Here is a tiny trained network, its code and every weight. The questions are about switching its units off for an input and a class, where a switched-off unit gives its printed mean instead of its output.

import numpy as np


def w(rows, s, z=0):
    codes = np.array(rows[::2]) - 128.0
    scale = np.full(codes.shape[1], s)
    scale[-1] = z or s
    return codes * scale


def norm(h):
    return h / np.sqrt((h * h).mean(-1, keepdims=True) + 1e-5)


def f(y):
    return y / 2 * (1 + np.tanh(0.7978845608 * (y + 0.044715 * y**3)))


def log_softmax(a):
    a = a - a.max(-1, keepdims=True)
    return a - np.log(np.exp(a).sum(-1, keepdims=True))


def net(x, mask):
    res = np.array(x, float).reshape(1, 5) / 4 @ E
    u = 0
    for l in range(2):
        y = f(norm(res) @ A[l][:, :-1].T + A[l][:, -1])
        res = res + np.where(mask[u : u + 5], y, B[l][:, -1]) @ B[l][:, :-1]
        u += 5
    return log_softmax(norm(res)[-1] @ U[:, :-1].T + U[:, -1])


A, B = {}, {}
E = w([
[166,161,150,172,113,107,121,140,190,142,147],'x0',
[119,124,150,120,145,155,113,108,149,116,149],'x1',
[80,140,119,146,110,136,118,109,122,152,122],'x2',
[144,152,134,136,59,104,108,65,94,50,125],'x3',
[121,123,88,139,97,127,77,200,99,115,255],'x4',
],0.013)
A[0] = w([
[79,86,99,17,101,175,152,145,46,87,117,23],'L0N0',
[107,75,63,91,221,147,133,222,195,246,126,51],'L0N1',
[193,188,93,162,98,130,83,33,57,52,149,85],'L0N2',
[149,122,134,89,54,51,97,55,115,79,133,3],'L0N3',
[215,212,173,206,45,84,134,117,254,178,185,47],'L0N4',
],0.0068,0.0032)
B[0] = w([
[54,100,154,38,142,43,30,167,169,89,64,191],'L0N0',
[142,228,5,142,119,217,131,75,150,2,169,253],'L0N1',
[135,191,71,166,93,175,192,120,128,57,117,242],'L0N2',
[50,180,9,185,130,208,176,37,97,118,172,193],'L0N3',
[24,48,121,20,74,91,76,198,207,120,39,254],'L0N4',
],0.0096,0.0064)
A[1] = w([
[62,113,140,7,200,119,21,130,25,92,81,2],'L1N0',
[184,150,205,149,169,136,147,16,125,191,37,53],'L1N1',
[104,68,90,102,74,87,16,147,90,154,245,47],'L1N2',
[138,143,116,159,84,163,46,194,62,109,255,9],'L1N3',
[81,128,120,87,213,78,126,97,51,105,121,34],'L1N4',
],0.0073,0.0044)
B[1] = w([
[100,134,135,153,77,95,74,245,192,197,69,241],'L1N0',
[196,140,212,188,231,135,215,94,88,245,114,204],'L1N1',
[171,53,215,138,224,31,153,122,107,165,98,253],'L1N2',
[164,108,216,160,148,130,214,38,87,245,77,248],'L1N3',
[37,113,124,48,87,92,65,179,214,156,45,151],'L1N4',
],0.011,0.004)
U = w([
[127,230,7,179,80,213,164,50,91,41,195,253],'0',
[2,84,126,45,49,59,17,212,209,163,43,63],'1',
[176,78,206,214,187,101,229,23,24,236,90,44],'2',
],0.0084,0.0043)

Each question gives the input, the list of numbers given to net, and the class t.
The units are the neurons (one row each of A and B). Each row of codes is followed by its name. A weight is (code - 128) times the scale printed after its matrix; where a second scale follows, it is the last column's (A, B and U).
mask holds one flag per neuron, layer by layer. A switched-off neuron (its flag False) gives its mean, the last column of its row in B, instead of its output. The means were averaged over made-up inputs and are rounded, as every weight is.
A unit's drop is (log p(t) with every unit on - log p(t) with that unit switched off) / (log p(t) with every unit on - log p(t) with every unit switched off).
The circuit of an input: a set's keep is (log p(t) with only the set's units on - log p(t) with every unit switched off) / (log p(t) with every unit on - log p(t) with every unit switched off). Starting from all 10 units, units are removed one at a time, each time the one whose removal leaves the highest keep (on an exact tie, the one counted first), for as long as the keep stays at least 0.8.
circuit, biggest first: the units of the circuit, biggest drop first
top k neurons: the k neurons with the biggest drops, biggest first
top k neurons in layer l: the k neurons of layer l with the biggest drops, biggest first
drop of u: that unit's drop, to one decimal
input [5,8,0,-6,-4], class 0: circuit, biggest first => (L0N1)
input [6,0,8,2,7], class 2: top 4 neurons => (L1N2, L1N3, L0N0, L1N0)
input [-6,4,-2,5,-4], class 1: top 2 neurons in layer 1 => (L1N4, L1N0)
input [-8,8,-2,7,2], class 1: top 2 neurons => (L0N0, L0N1)
input [8,6,-7,6,-3], class 1: top 2 neurons => (L0N4, L0N1)
input [-4,-7,7,-5,5], class 0: top 2 neurons in layer 1 => (L1N1, L1N0)
input [0,-6,6,-7,8], class 2: top 2 neurons in layer 0 => (L0N2, L0N3)
input [8,5,1,7,8], class 1: top 2 neurons => (L0N4, L0N1)
input [7,-3,-5,5,6], class 1: top 2 neurons in layer 0 => (L0N4, L0N1)
input [7,-2,-2,-7,-5], class 0: top 2 neurons => (L0N1, L1N0)
input [4,5,1,-1,5], class 2: top 2 neurons => (L1N2, L0N0)
input [7,1,-2,-8,5], class 0: top 2 neurons in layer 0 => (L0N1, L0N0)
input [-7,-8,8,6,7], class 1: top 2 neurons => (L0N0, L0N1)
input [7,5,-2,2,6], class 1: circuit, biggest first => (L0N4)
input [1,0,0,5,6], class 2: top 3 neurons => (L1N3, L0N1, L1N2)
input [-6,-6,-1,0,-6], class 1: top 2 neurons => (L0N0, L1N0)
input [-5,2,0,3,5], class 1: top 2 neurons => (L0N0, L1N0)
input [-4,-3,4,-4,7], class 2: top 2 neurons => (L1N3, L0N4)
input [-8,7,-2,-8,-7], class 0: top 3 neurons => (L0N1, L0N4, L1N2)
input [-5,-3,2,3,7], class 2: circuit, biggest first => (L1N3)
input [2,0,-4,-4,3], class 0: drop of L0N1 => 2.2
input [-7,1,3,4,2], class 1: drop of L0N0 => 3.7
input [-7,4,-2,4,-1], class 1: drop of L0N0 => 3.4
